Here is a tiny trained network, its code and every weight. The questions are about switching its units off for an input and a target symbol, where a switched-off unit gives its printed mean instead of its output.

import numpy as np


def w(rows, s, z=0):
    codes = np.array(rows[::2]) - 128.0
    scale = np.full(codes.shape[1], s)
    scale[-1] = z or s
    return codes * scale


def f(y):
    return np.maximum(y, 0)


def softmax(a):
    e = np.exp(a - a.max(-1, keepdims=True))
    return e / e.sum(-1, keepdims=True)


def log_softmax(a):
    a = a - a.max(-1, keepdims=True)
    return a - np.log(np.exp(a).sum(-1, keepdims=True))


def net(x, mask):
    ids = ['ΓΔΦΩβζλμξπτψ'.index(c) for c in x.split()]
    T = len(ids)
    res = E[ids] + P[:T]
    u = 0
    for l in range(3):
        q, k, v = (res @ M[l].T for M in (Q, K, V))
        z = softmax(np.where(np.tri(T) > 0, q @ k.T / 2**0.5, -1e9)) @ v
        res = res + np.where(mask[u], z, O[l][:, -1]) @ O[l][:, :-1]
        u += 1
        y = f(res @ A[l][:, :-1].T + A[l][:, -1])
        res = res + np.where(mask[u : u + 12], y, B[l][:, -1]) @ B[l][:, :-1]
        u += 12
    return log_softmax(res[-1] @ U[:, :-1].T + U[:, -1])


Q, K, V, O, A, B = {}, {}, {}, {}, {}, {}
E = w([
[190,106,116,135,105,87],'Γ',
[65,121,119,89,56,184],'Δ',
[105,170,143,157,211,201],'Φ',
[69,66,145,136,91,75],'Ω',
[194,167,123,150,131,194],'β',
[186,151,109,96,58,148],'ζ',
[89,138,94,134,141,235],'λ',
[86,112,179,149,154,47],'μ',
[181,136,136,171,162,8],'ξ',
[49,110,91,207,159,67],'π',
[136,159,164,77,103,110],'τ',
[5,128,174,106,145,117],'ψ',
],0.017)
P = w([
[127,98,111,63,163,114],'0',
[149,152,164,205,91,132],'1',
[139,94,114,55,169,101],'2',
[43,223,54,97,90,76],'3',
[141,88,104,55,189,93],'4',
[100,97,226,249,155,194],'5',
],0.014)
Q[0] = w([
[103,142,156,48,191,252],'L0H1',
[233,77,31,5,221,94],'L0H1',
],0.0042)
K[0] = w([
[96,130,101,126,79,144],'L0H1',
[143,73,244,3,92,119],'L0H1',
],0.0057)
V[0] = w([
[80,118,3,149,192,136],'L0H1',
[104,163,52,143,111,135],'L0H1',
],0.0035)
O[0] = w([
[151,164,194,107,2,156,250],'L0H1',
[173,168,120,131,100,52,178],'L0H1',
],0.0077,0.00024)
A[0] = w([
[129,187,136,151,148,200,45],'L0N1',
[60,113,59,74,129,150,93],'L0N2',
[169,146,203,169,131,116,2],'L0N3',
[159,1,45,83,137,89,145],'L0N4',
[153,123,91,164,156,144,60],'L0N5',
[101,104,82,203,82,125,89],'L0N6',
[146,164,161,196,139,77,156],'L0N7',
[161,194,85,133,196,183,137],'L0N8',
[104,228,130,104,135,121,16],'L0N9',
[126,52,124,39,136,172,121],'L0N10',
[190,144,142,165,88,86,168],'L0N11',
[145,162,193,142,87,82,52],'L0N12',
],0.0093,0.0045)
B[0] = w([
[144,71,121,189,114,43,205],'L0N1',
[63,140,90,83,87,124,221],'L0N2',
[41,97,76,161,165,156,179],'L0N3',
[131,189,238,202,3,81,233],'L0N4',
[120,153,139,159,128,140,148],'L0N5',
[146,165,183,77,163,154,168],'L0N6',
[66,88,117,130,124,195,239],'L0N7',
[149,42,30,110,71,120,255],'L0N8',
[62,97,47,158,107,104,179],'L0N9',
[152,117,135,36,123,225,227],'L0N10',
[93,162,78,167,157,180,208],'L0N11',
[38,86,148,173,102,152,159],'L0N12',
],0.0072,0.0045)
Q[1] = w([
[86,95,115,164,136,254],'L1H1',
[110,193,158,172,60,194],'L1H1',
],0.0065)
K[1] = w([
[76,2,2,79,85,48],'L1H1',
[140,162,126,11,90,68],'L1H1',
],0.0055)
V[1] = w([
[202,21,202,153,143,90],'L1H1',
[2,38,40,136,163,202],'L1H1',
],0.0034)
O[1] = w([
[179,176,254,148,126,166,9],'L1H1',
[82,80,76,92,115,151,252],'L1H1',
],0.0055,0.0037)
A[1] = w([
[205,133,82,76,176,136,179],'L1N1',
[148,79,106,58,148,137,182],'L1N2',
[193,154,141,183,161,33,49],'L1N3',
[93,106,43,114,80,138,56],'L1N4',
[102,187,153,140,97,200,61],'L1N5',
[142,129,199,140,82,111,92],'L1N6',
[162,190,156,223,123,161,194],'L1N7',
[84,169,116,246,158,152,183],'L1N8',
[213,126,128,91,159,159,73],'L1N9',
[192,84,198,109,184,75,99],'L1N10',
[100,106,102,136,16,135,99],'L1N11',
[111,60,103,122,46,2,4],'L1N12',
],0.0081,0.0044)
B[1] = w([
[206,80,144,143,122,28,176],'L1N1',
[131,129,44,47,139,47,197],'L1N2',
[58,112,118,218,84,16,141],'L1N3',
[119,173,92,146,136,88,244],'L1N4',
[232,118,240,200,46,132,151],'L1N5',
[189,147,184,71,183,124,152],'L1N6',
[188,31,105,84,93,126,178],'L1N7',
[100,3,143,148,45,118,254],'L1N8',
[208,205,150,214,122,15,157],'L1N9',
[218,115,69,170,221,57,142],'L1N10',
[101,169,127,233,90,119,236],'L1N11',
[157,218,244,189,219,170,189],'L1N12',
],0.0051,0.0082)
Q[2] = w([
[135,223,133,173,193,77],'L2H1',
[118,250,48,115,150,154],'L2H1',
],0.011)
K[2] = w([
[139,54,212,199,174,186],'L2H1',
[135,3,120,86,40,196],'L2H1',
],0.0066)
V[2] = w([
[254,168,4,167,66,181],'L2H1',
[122,29,122,187,186,111],'L2H1',
],0.0066)
O[2] = w([
[134,74,136,52,63,95,245],'L2H1',
[87,117,126,82,93,255,98],'L2H1',
],0.01,0.0012)
A[2] = w([
[70,65,110,138,119,140,133],'L2N1',
[100,135,53,143,79,175,138],'L2N2',
[230,166,121,68,122,183,42],'L2N3',
[112,109,101,235,95,137,142],'L2N4',
[127,171,146,202,185,227,19],'L2N5',
[159,192,214,104,140,111,94],'L2N6',
[158,78,134,30,161,115,81],'L2N7',
[61,128,159,181,72,193,109],'L2N8',
[154,121,153,147,88,184,88],'L2N9',
[191,69,221,167,161,138,71],'L2N10',
[76,165,85,114,88,125,129],'L2N11',
[108,85,141,64,99,245,3],'L2N12',
],0.012,0.0066)
B[2] = w([
[174,162,126,80,70,126,223],'L2N1',
[129,103,182,100,164,166,213],'L2N2',
[132,118,114,205,115,41,157],'L2N3',
[97,192,156,142,149,89,252],'L2N4',
[62,70,47,123,31,144,186],'L2N5',
[141,194,130,99,116,198,151],'L2N6',
[117,168,123,165,187,180,175],'L2N7',
[204,141,103,146,170,177,235],'L2N8',
[111,123,150,84,133,103,151],'L2N9',
[120,6,136,127,170,142,162],'L2N10',
[163,77,151,164,111,68,192],'L2N11',
[78,182,44,99,206,67,160],'L2N12',
],0.012,0.019)
U = w([
[204,99,208,150,149,166,161],'Γ',
[93,86,162,154,27,47,7],'Δ',
[124,151,79,125,220,145,44],'Φ',
[180,169,187,163,101,198,212],'Ω',
[194,98,85,213,138,94,94],'β',
[209,202,186,154,21,139,73],'ζ',
[173,124,101,51,65,131,255],'λ',
[119,73,100,145,73,164,120],'μ',
[121,152,227,190,217,98,191],'ξ',
[78,213,111,172,91,95,140],'π',
[177,235,183,126,193,137,134],'τ',
[18,204,156,111,176,1,153],'ψ',
],0.0091,0.0038)

Each question gives the input, a string of symbols that net reads in full, and the target symbol t.
The units are the heads (2 rows each of Q, K, V and O) and the neurons (one row each of A and B). Each row of codes is followed by its name. A weight is (code - 128) times the scale printed after its matrix; where a second scale follows, it is the last column's (O, A, B and U).
mask holds one flag per unit, layer by layer, with each layer's heads first. A switched-off unit (its flag False) gives its mean, the last column of its rows in O or B, instead of its output. The means were averaged over made-up inputs and are rounded, as every weight is.
A unit's drop is (log p(t) with every unit on - log p(t) with that unit switched off) / (log p(t) with every unit on - log p(t) with every unit switched off).
The circuit of an input: a set's keep is (log p(t) with only the set's units on - log p(t) with every unit switched off) / (log p(t) with every unit on - log p(t) with every unit switched off). Starting from the 12 units with the biggest drops (on a tie, the unit counted first), units are removed one at a time, each time the one whose removal leaves the highest keep (on an exact tie, the one counted first), for as long as the keep stays at least 0.8.
circuit, biggest first: the units of the circuit, biggest drop first
top k neurons: the k neurons with the biggest drops, biggest first
k most important neurons of layer l: the k neurons of layer l with the biggest drops, biggest first
input ξ Δ ξ π β, target β: circuit, biggest first	L2N4, L2N1, L2N2, L1N1
input β ψ μ ζ τ Δ, target Δ: circuit, biggest first	L2H1
input ζ ψ β ψ Φ β, target π: circuit, biggest first	L2N4, L2H1, L2N5
input β μ ψ ζ ζ ψ, target Δ: circuit, biggest first	L2H1, L1N8
input π ξ Φ, target Φ: circuit, biggest first	L2H1, L2N12
input π ζ β ζ, target Δ: circuit, biggest first	L2N11, L2N8
input β β τ, target τ: circuit, biggest first	L2N5, L1N8
input τ λ Δ, target Δ: top 2 neurons	L0N10, L0N2
input λ β β ψ π ζ, target π: circuit, biggest first	L2H1, L2N4, L2N5
input β β μ, target μ: top 4 neurons	L2N5, L0N4, L2N10, L2N4
input μ β β ζ Δ ζ, target Δ: circuit, biggest first	L2H1, L2N8
input Γ λ ψ Δ, target ζ: top 2 neurons	L1N11, L2N11
input ψ β β Φ β ψ, target τ: top 3 neurons	L2N8, L2N12, L2N1
input τ Δ λ β, target ψ: 2 most important neurons of layer 2	L2N8, L2N4
input Φ ψ τ, target τ: circuit, biggest first	L2N5, L1N8
input β ψ β β μ τ, target λ: top 2 neurons	L1N4, L2N1
input ζ β π Δ, target λ: most important neuron of layer 1	L1N7
input λ Φ β β, target τ: 4 most important neurons of layer 2	L2N2, L2N12, L2N5, L2N8
input λ β β ψ ψ μ, target π: 2 most important neurons of layer 2	L2N4, L2N5
input β β β ζ ξ β, target Δ: most important neuron of layer 0	L0N1
input β β ψ μ Φ β, target μ: circuit, biggest first	L2N5, L2H1
input ζ μ ψ ζ, target μ: top 3 neurons	L2N5, L1N8, L2N2
input μ ψ λ μ Φ ζ, target μ: circuit, biggest first	L2N5, L2H1, L1N2
input Γ Φ Ω, target Ω: top 2 neurons	L2N6, L0N4
input β μ ζ β, target μ: top 2 neurons	L2N5, L2N2
input β ψ β Ω ψ ψ, target β: top 3 neurons	L2N8, L2N5, L2N10
input Δ λ ξ, target ξ: 2 most important neurons of layer 2	L2N1, L2N10
input β μ μ Γ β β, target Γ: 2 most important neurons of layer 2	L2N10, L2N1
input Φ Φ β λ, target τ: top 2 neurons	L2N2, L2N8
